Below are the code and all the weights of a small trained network. Each question names an input and a class and asks about switching units off, where a switched-off unit gives its printed mean instead of its output.

import numpy as np


def w(rows, s, z=0):
    codes = np.array(rows[::2]) - 128.0
    scale = np.full(codes.shape[1], s)
    scale[-1] = z or s
    return codes * scale


def f(y):
    return y / 2 * (1 + np.tanh(0.7978845608 * (y + 0.044715 * y**3)))


def log_softmax(a):
    a = a - a.max(-1, keepdims=True)
    return a - np.log(np.exp(a).sum(-1, keepdims=True))


def net(x, mask):
    res = np.array(x, float).reshape(1, 3) / 4 @ E
    y = f(res @ A[0][:, :-1].T + A[0][:, -1])
    res = res + np.where(mask, y, B[0][:, -1]) @ B[0][:, :-1]
    return log_softmax(res[-1] @ U[:, :-1].T + U[:, -1])


A, B = {}, {}
E = w([
[182,161,174,254,68],'x0',
[135,49,136,173,171],'x1',
[105,193,190,148,216],'x2',
],0.011)
A[0] = w([
[118,145,113,37,164,113],'n1',
[133,110,131,111,121,117],'n2',
[148,46,107,99,147,148],'n3',
[127,54,154,196,191,182],'n4',
[149,89,138,171,130,100],'n5',
[116,148,133,151,128,189],'n6',
[125,196,114,61,63,243],'n7',
[108,136,135,90,142,219],'n8',
[145,110,148,210,82,202],'n9',
[122,147,160,148,254,113],'n10',
[126,12,103,93,119,183],'n11',
[138,90,109,132,120,119],'n12',
[145,233,149,164,126,154],'n13',
[140,101,93,112,8,247],'n14',
[122,106,145,84,89,82],'n15',
[144,114,121,212,96,182],'n16',
[146,110,139,221,72,3],'n17',
[126,164,158,171,132,101],'n18',
[139,99,96,116,20,26],'n19',
],0.021,0.012)
B[0] = w([
[139,57,95,135,16,197],'n1',
[126,117,131,92,158,134],'n2',
[138,165,139,121,195,182],'n3',
[207,70,60,108,98,198],'n4',
[135,113,147,152,60,156],'n5',
[127,154,142,150,162,158],'n6',
[59,116,188,128,37,228],'n7',
[190,154,111,127,183,184],'n8',
[34,164,163,128,123,219],'n9',
[87,97,159,124,12,191],'n10',
[129,185,134,150,240,215],'n11',
[139,152,122,146,139,150],'n12',
[109,159,113,138,249,193],'n13',
[254,62,54,120,103,251],'n14',
[159,131,122,135,138,144],'n15',
[52,142,170,109,99,205],'n16',
[237,62,87,112,76,180],'n17',
[123,166,130,124,165,156],'n18',
[23,135,177,132,71,180],'n19',
],0.029,0.024)
U = w([
[182,117,73,101,142,132],'0',
[83,148,168,108,124,253],'1',
[128,217,128,132,252,105],'2',
],0.013,0.00043)

Each question gives the input, the list of numbers given to net, and the class t.
The units are the neurons (one row each of A and B). Each row of codes is followed by its name. A weight is (code - 128) times the scale printed after its matrix; where a second scale follows, it is the last column's (A, B and U).
mask holds one flag per neuron, in row order. A switched-off neuron (its flag False) gives its mean, the last column of its row in B, instead of its output. The means were averaged over made-up inputs and are rounded, as every weight is.
A unit's drop is (log p(t) with every unit on - log p(t) with that unit switched off) / (log p(t) with every unit on - log p(t) with every unit switched off).
most important unit: the unit with the biggest drop
k most important neurons: the k neurons with the biggest drops, biggest first
drop of u: that unit's drop, to one decimal
input [8,5,3], class 1: 2 most important neurons	(n9 n14)
input [8,-8,7], class 2: most important unit	n13
input [1,2,5], class 1: 2 most important neurons	(n14 n10)
input [2,-4,0], class 1: 2 most important neurons	(n11 n7)
input [1,-4,1], class 2: 3 most important neurons	(n10 n1 n13)
input [3,-1,4], class 2: 3 most important neurons	(n13 n7 n1)
input [2,-5,-8], class 1: 2 most important neurons	(n19 n7)
input [6,5,3], class 1: 3 most important neurons	(n14 n9 n16)
input [4,1,4], class 1: 2 most important neurons	(n11 n10)
input [6,7,2], class 1: 3 most important neurons	(n14 n9 n16)
input [-7,0,7], class 1: 4 most important neurons	(n14 n10 n17 n4)
input [-7,-2,1], class 1: 2 most important neurons	(n14 n4)
input [3,-7,-5], class 1: 2 most important neurons	(n7 n19)
input [4,-8,5], class 2: most important unit	n13
input [1,-1,-3], class 1: 2 most important neurons	(n4 n17)
input [6,-6,4], class 2: drop of n13	0.9
input [2,-8,6], class 2: drop of n13	1.3
input [-2,1,-8], class 2: drop of n17	0.1
